Each row of numbers belongs to one of the elements below and depends on some of the facts about them. Some rows are named. Which element is each other row?

There are 2 kinds of fact about the elements: ω, ρ.
ω: uses; ρ: is directly part of
(skuplivek, ω, penu); (klegam, ω, petrul); (klegam, ω, lupabu); (klegam, ω, matrun); (boplok, ω, repim)
(boplok, ω, zezek); (stistim, ω, penu); (stistim, ω, boduk); (stistim, ω, droson); (lubruko, ω, dapen)
(solil, ω, drudrus); (kepu, ω, bagi); (kepu, ω, klotugram); (nistal, ω, bagi); (flaze, ω, sazoni)
(flaze, ω, stomim); (zanor, ω, drestol); (zanor, ω, klagri); (zanor, ω, droson); (fefir, ω, petrul)
(plavi, ω, grofla); (plavi, ω, dapen); (plavi, ω, plibem); (plavi, ω, sistizor); (nuskal, ω, grofla)
(nuskal, ω, zanor); (bamun, ω, klosi); (bamun, ω, modo); (bamun, ω, doflo); (klukeri, ω, plibem)
(gradro, ω, klegam); (gradro, ω, dapen); (klotugram, ω, petrul); (zubris, ω, rugriskar); (zubris, ω, kamin)
(fope, ω, drudrus); (gruklo, ω, dosko); (skuplam, ω, nalos); (skuplam, ω, klagri); (varu, ω, drestol)
(varu, ω, tronek); (griklu, ω, triklel); (griklu, ω, matrun); (bomus, ω, klagri); (klabugrum, ω, bifu)
(zimuk, ω, klafis); (penu, ω, dridak); (grofla, ω, matrun); (lupabu, ω, matrun); (flugripli, ω, klukeri)
(brizun, ω, klosi); (brizun, ω, drudrus); (vivik, ω, tutroklu); (getrudo, ω, zostoge); (tavo, ω, nalos)
(fliskogran, ω, klosi); (fliskogran, ω, fuzi); (vupluve, ω, repim); (vupluve, ω, petrul); (vupluve, ω, fliflo)
(zefa, ω, dapen); (zefa, ω, nistal); (zefa, ω, klagri); (flola, ω, matrun); (flola, ω, plogru)
(tistes, ω, klukeri); (tistes, ω, plibem); (kodam, ω, petrul); (deror, ω, flola); (deror, ω, klafis)
(postibim, ω, vison); (doflo, ω, basupos); (postimom, ω, stazagos); (postimom, ω, klafis); (postimom, ω, matrun)
(dridak, ω, bagi); (dridak, ω, klagri); (repim, ω, klagri); (vezol, ω, matrun); (puti, ω, vuvam)
(puti, ω, pleta); (puti, ω, penu); (viton, ω, klagri); (petrul, ω, triklel); (petrul, ω, dapen)
(zeson, ω, fefir); (tigom, ω, tutroklu); (nalos, ω, fabrus); (naskem, ω, flaze); (naskem, ω, getrudo)
(naskem, ω, sazoni); (naskem, ω, petrul); (naskem, ω, klagri); (groklel, ω, dridak); (groklel, ω, nibes)
(groklel, ω, bidom); (kamin, ω, zeson); (kamin, ω, poren); (kamin, ω, triklel); (kamin, ω, rugriskar)
(drurovol, ω, dridak); (flustes, ω, petrul); (flustes, ω, dapen); (skikado, ω, kaski); (skikado, ω, plogru)
(plogru, ω, klagri); (zostoge, ω, sazoni); (zostoge, ω, starik); (stomim, ω, brizun); (nipem, ω, repim)
(nipem, ω, klagri); (nipem, ω, boduk); (klumal, ω, stomim); (trustute, ω, skikado); (tutroklu, ω, klosi)
(tutroklu, ω, klagri); (dabrar, ω, klosi); (fliflo, ω, sistizor); (pavur, ω, droklal); (pavur, ω, penu)
(kagas, ω, repim); (kagas, ω, nibes); (pledrur, ω, dridak); (pledrur, ω, fefir); (pledrur, ω, plibem)
(pledrur, ω, matrun); (tronek, ω, bagi); (tronek, ω, petrul); (tronek, ω, klagri); (flastun, ω, droson)
(nivum, ω, grofla); (nivum, ω, fuli); (bagi, ω, klosi); (bagi, ω, petrul); (stazagos, ω, bomus)
(stazagos, ω, doflo); (vuvam, ω, brizun); (nibes, ω, klagri); (vison, ω, klosi); (skivir, ω, drudrus)
(skivir, ω, bagi); (skivir, ω, dapen); (skivir, ω, kaski); (starik, ω, dridak); (starik, ω, petrul)
(starik, ω, triklel); (naska, ω, klabugrum); (feplu, ω, luskes); (bresta, ω, klegam); (pleta, ω, stistim)
(pleta, ω, solil); (pleta, ω, skikado); (pleta, ω, sema); (kiplor, ω, klosi); (kiplor, ω, flazar)
(kiplor, ω, nalos); (kiplor, ω, klagri); (sudustu, ω, stomim); (sistizor, ω, dapen); (sistizor, ω, klagri)
(gritan, ω, petrul); (poren, ω, flastun); (poren, ω, grofla); (poren, ω, fabrus); (dopor, ω, starik)
(fuli, ω, vupluve); (fuli, ω, lupabu); (droklal, ω, boduk); (grene, ω, klagri); (grene, ω, droson)
(bifu, ω, repim); (rugriskar, ω, triklel); (rugriskar, ω, fefir); (rugriskar, ω, fliflo); (skuplivek, ρ, dosko)
(mipan, ρ, dapen); (klegam, ρ, gradro); (boplok, ρ, tutroklu); (stistim, ρ, bomus); (lubruko, ρ, nuskal)
(solil, ρ, fope); (kepu, ρ, dapen); (nistal, ρ, nimil); (zanor, ρ, vuvam); (fefir, ρ, fliflom)
(plavi, ρ, bresta); (bamun, ρ, klabugrum); (klukeri, ρ, flaze); (klotugram, ρ, nivum); (zubris, ρ, fope)
(purak, ρ, flaze); (gruklo, ρ, dama); (varu, ρ, tutroklu); (zimuk, ρ, nivum); (midrus, ρ, matrun)
(zezek, ρ, riklabre); (penu, ρ, bresta); (grofla, ρ, fabrus); (drestol, ρ, koberul); (flazar, ρ, tagre)
(lupabu, ρ, flustes); (grutrevan, ρ, klabugrum); (flugripli, ρ, stazagos); (brizun, ρ, fope); (vivik, ρ, nimil)
(getrudo, ρ, nimil); (tavo, ρ, fope); (fliskogran, ρ, nimil); (vupluve, ρ, triklel); (zefa, ρ, klabugrum)
(flola, ρ, klabugrum); (luskes, ρ, siker); (tistes, ρ, nivum); (kodam, ρ, modo); (deror, ρ, pavur)
(postibim, ρ, fliflom); (doflo, ρ, flunim); (postimom, ρ, nimil); (dridak, ρ, gradro); (repim, ρ, skikado)
(plisen, ρ, dapen); (fuzi, ρ, taplir); (drudrus, ρ, matrun); (kovastol, ρ, nivum); (vezol, ρ, dapen)
(puti, ρ, tutroklu); (basupos, ρ, nimil); (sudil, ρ, taplir); (viton, ρ, dapen); (petrul, ρ, vuvam)
(zeson, ρ, vuvam); (klagri, ρ, modo); (lopak, ρ, dapen); (tigom, ρ, flunim); (nalos, ρ, plibem)
(naskem, ρ, griklu); (pokis, ρ, klafis); (kaski, ρ, nuskal); (groklel, ρ, tutroklu); (kamin, ρ, klafis)
(drurovol, ρ, nivum); (plogru, ρ, gradro); (bipi, ρ, klafis); (goplu, ρ, fope); (klosi, ρ, taplir)
(zostoge, ρ, flunim); (valoplos, ρ, starik); (stomim, ρ, taplir); (skeske, ρ, naska); (nipem, ρ, naska)
(klumal, ρ, vuvam); (trustute, ρ, fliflom); (dabrar, ρ, stazagos); (fliflo, ρ, skikado); (kagas, ρ, modo)
(pledrur, ρ, klafis); (tronek, ρ, klafis); (flastun, ρ, vuvam); (liki, ρ, flunim); (sema, ρ, fabrus)
(bagi, ρ, fabrus); (truso, ρ, fabrus); (boduk, ρ, klafis); (nibes, ρ, fope); (vison, ρ, tutroklu)
(sazoni, ρ, tagre); (skivir, ρ, skuplam); (lofar, ρ, bresta); (feplu, ρ, sistizor); (sotrim, ρ, pavur)
(pleta, ρ, skikado); (kiplor, ρ, fabrus); (sudustu, ρ, sistizor); (gritan, ρ, dosko); (poren, ρ, nimil)
(redrevul, ρ, pavur); (dopor, ρ, modo); (droson, ρ, klabugrum); (fuli, ρ, koberul); (droklal, ρ, starik)
(bidom, ρ, fope); (grene, ρ, nivum); (bifu, ρ, nivum); (rugriskar, ρ, flustes)

Some rows with their names:
klegam: [-11   7   3 -10  -1  -1   6  -1   5   1   1  -5   0  -1   4 -12  -2   2
  -1  -6  -3   8  -5   5   2  -5   9  -7  -3   2   8  10]
petrul: [ -9  -2 -23   8  -2   2   3   4  -6   4  13  -1 -12  -6   6  -2  -7   8
   3   3 -16 -13 -23  14  -1 -18  10   1  -4  -1   9  -5]
bagi: [ -4  -4   4 -22  -5  -9   9   0   2   2  -9  -2 -15   6  -6   3  11  -5
   1   0  20  37 -27  -9 -15   1  12  -5  -4   3  -2   5]
fabrus: [  5  -6  10 -18  -5  -3   5  -3   4   0  -6   9 -10   0  -1   3  17  -5
  -2  -5  17  27  -1 -10  -9  16   5  -9   9 -12   0  -4]
truso: [  3  -7   4 -19  -5  -3   8  -6  -4  -1  -8   7 -13   2  -4   4  14  -5
  -6  -2  22  43  -8  -8 -12   5   9  -6   6  -4  -8   0]
klosi: [ -4  -5  13  -9  -1  -2   3   0   3   0   0  -2   0   7   1   2   0   2
   2   4   3   3  -3  -6  -5 -14  -3   6  13   1  -3  -8]
kepu: [ 21   2  -2  -2  -1   0   7   1  -9  -9  12  -3  20   6 -14   1  -5  -5
   1  -3   0 -12  13   5 -19  -1   5 -12   6  11 -12   4]
penu: [-10   0 -16   2  -1  -6   4  -1   6  -4  -7  -2  -9   1  -6   8   1   2
   2   9   1  -9  -4   1   9  10   4  -1  10   6  -9   9]
luskes: [ 2 -4  2  2 -1  6  1 -2  1 -1 -3  3  2  3  1  2  1  1  0  0  1  0  0 -3
  0 -6  1 -3  9 -2 -2 -4]
siker: [  3  -2   9   7   1   4  -6   2   8   1   5   6   8   1   2   2   7   1
   2  -3 -10  -5   4  -8   1  12  -2  -7   8 -10   5  -7]
fliflo: [ 3  0 -1  3 -2 -3  2 -2 -8  1 -1  0 -6 -3  3  0 -3 -2 -1 -1 -1 -6  4  5
  0  1  0  0 -2  1  3 -4]
flunim: [  3  -3   8   6   0   4  -5   1   8   1   5   6   6   1   3   2   9   2
   2  -3  -7  -6   4  -7   1  11  -1  -7   9 -10   5  -6]
tagre: [  2  -2   9   8   1   5  -6   2   8   1   5   6   8   2   3   3   8   1
   2  -3 -10  -7   5  -8   0  12  -2  -7  11 -10   5  -7]
basupos: [  0 -11 -30  14   5   6   7   0   7  -6   0  -5  12   7   6  -7  -8   5
   0   7  13  50   1  -7   4  10  -9   5 -24  -8  -6   4]
droklal: [-2  0 -2  2 -2 -2  0  0 -2  0 -5 -1 -3 -2  0  4 -1 -1  0  2  5 -8  2  4
  4  2 -2 -4  4  3 -5  4]
bipi: [-11  11  16   4   1   8   3  -7 -19   1  -7  -6  17   4 -16  13  -2   2
   2  -7 -10   2 -27 -11   8   0   2  17  -8  -8  -4   4]
bomus: [  4   8   6  -3   8  -4 -13   2   9   3  14   6   3  -2   1   8   6   0
   1  -3   1  -5  11  -4   3  13  -8  -8 -30   1  11   1]
tavo: [ -1  -3  10  -1  -2   2   0   1   9   6 -10  -5   0 -14 -13  -7  -8  -9
  -1   9  -4   1   4   7  -6  -2   4  -2   6   9  12   9]

Rows to name:
No name comes twice in this set of rows, the named rows included.
[ -6   4 -16 -10   5  -6   1  -2   8  -2  -1   0  -9   2  -6  11   0   3
   2   8   5  -4   0  -1   7   1  -2  -2  -5   8   4   8] => dridak
[ -1   6  -3  -8   6  -3  -5  -4   4   1   8   3  -5  -1   0   8  -1   0
  -2   0  11   6  11   4   3  -5  -6  -1 -31   7   9   6] => plogru
[-15 -10 -30  12   5   1   7   0   9  -6   4  -7  12   7   6 -17  -9   5
  -2   4  14  52   7  -2   7  14  -8   5 -39  -2  -1  11] => postimom
[ -4   1   5   7   0  -5  -6   4   7   0   0   1   1  -3   1   3   8   0
   3   1  -8 -12   3  -4   5  16  -3  -7   6  -5   1   2] => pavur
[  4  -3  13   5   0  -2  -6   5  10   6  -9  -4   6 -13  -9  -9  -8  -9
   1   7 -13  -5   7   0  -7  15   1  -3   9   6  12   3] => fope
[ -1   4  -7  -3   1  -4  -1   8   9   1   0  -1   1  -2   1   5   7   3
   4  -3 -13 -12 -13  -5   3  15   6 -11  -3  -6   5   7] => starik
[  2   3  -3  -9   2  -1   0   2   1   3   0  -1  -3   0   2   5  -2  -1
   1  -3   4  -5  -3   4  -2  -6  -2  -6 -22   4   5   4] => naskem
[  3   6   7   1   6  -4 -11   2   8   2  11   4   4  -2   2   7   6   0
   1  -2  -2  -6  10  -4   4  14  -7  -6 -14  -1  10   0] => skuplam
[ 25  -1   2  13   0   6   6  -2  -9  -8  20   8  18   4  -7  -2  -3  -4
   1  -6 -17 -11  13  -5 -21  15   9 -12  11   9   4 -16] => dapen
[ -7 -10 -26   8   7  -4   6   5   7  -5   2  -7  10   9   5 -10  -8   4
   2   8  13  47   1  -7   4  11  -8  14 -35  -1  -4   6] => fliskogran
[ 23   7  -4  -3   4   2   5  -2  -8  -8  18   2  18   5 -14   7  -4  -5
  -1  -4  11  -8  13   7 -18  -4  -4 -12 -24  12  -7   4] => viton
[  3   7  -2  -9   5   0 -10   0   1   3   4   4  -1  -3   1   9   1  -1
  -2  -2  16   3   9   7   0  -8  -8  -6 -48   6   6   5] => repim

The same elements again, as new rows of numbers:
Some rows with their names:
plisen: [-57  -2  13 -38  34  21 -46   8  44   3  -8  44   6  24]
fliskogran: [-50  62 -50   2  -9  59   6   7   8  32 -12  45  -2  10]
klegam: [-29  20  -3 -13  -5   7 -10  -1   8 -14 -30  49  -9  10]
dabrar: [-26  35 -20 -10  -6  11 -15 -31   5   4   4  49  -2   1]
triklel: [-48  11 -44 -26   1 -10  21   1  20 -27 -14  30  30   6]
lupabu: [-27  18 -10 -26  14   9  -1   5  21 -22 -22  48  -6   9]
gritan: [-31  25  -5  -8 -26   3  -6 -15  -4  -3 -25  42  16  14]
fope: [-47  28 -29   4  22 -19   7 -60   1   0 -13  21  -2  36]
grutrevan: [-28  25  19  -4 -12   3   0   9  33  -5  10  56 -13  -1]
varu: [-25  29  28 -51 -13  24  40 -47 -18   5 -28  24   5  18]
brizun: [-40  37 -37  11  35  -4 -14 -54 -16 -19  22  35   5  40]
sistizor: [-39  15 -28 -30 -18  -2  10 -19  12   4 -29  28   8  12]
sudil: [-38  24  13 -18  10   9   9  -2  26  -5  -3  35  -6  -2]
tronek: [-50  46 -11 -60 -18 -24 -34  -4 -10  -6 -34  26 -12 -12]
matrun: [-34  11 -48 -38  40  -4  22  17  37 -31 -16  37  -6   5]
groklel: [-18  25  37 -58 -10  27  52 -43 -15  18 -32  20  -4  17]
lubruko: [-36  24  -4 -12 -19   1  -6 -11   3  -6 -28  49   3  13]
drurovol: [-74 -27  14  17 -28  12   2 -30  -6   0 -26  27   7  -6]

Rows to name:
No name comes twice in this set of rows, the named rows included.
[-29  19   0 -24  -7  19  -2  -6  19  -9 -24  39  -9   9] => fuli
[-77  27  -3 -74  25 -33  10  35   8  -6  -5  25 -23 -18] => boduk
[-43  50 -59 -13  30  68  17  41  28  15   3  43 -16   0] => basupos
[-38  31   4   1  -5   4  -3 -23   2   4 -16  47   2   5] => sudustu
[-22  39   1 -44  20  31  38 -51 -10  -5   0  30  14   4] => vison
[-47  17 -17  -7  21 -11  13  12   2  -8  -5  60  -8   7] => kaski
[-38  37 -23 -28   9  18 -18 -60   7 -26  23  15   1  39] => tavo
[-46  12 -38 -33  13 -11  26  -5  30 -24 -16  27  16   5] => plibem
[-46  23  11 -23  20  14  12   5  34 -11   6  30  -2  -4] => luskes
[-35  13 -10 -23  10  -1  12   4   9   3  -6  52 -25  10] => plogru
[-45  36 -10 -10  -2   7 -18 -55   4 -38  -9  17  12  48] => zubris
[-36   9 -35 -42   9   6  19  23  12 -14  34  47   6   3] => klagri
[-21  27 -26 -33  22  12  10 -25  30  14 -17  32 -29   4] => stazagos
[-30  25 -17  -7 -13  -4  13 -34   8  18 -18  25  12   4] => flaze

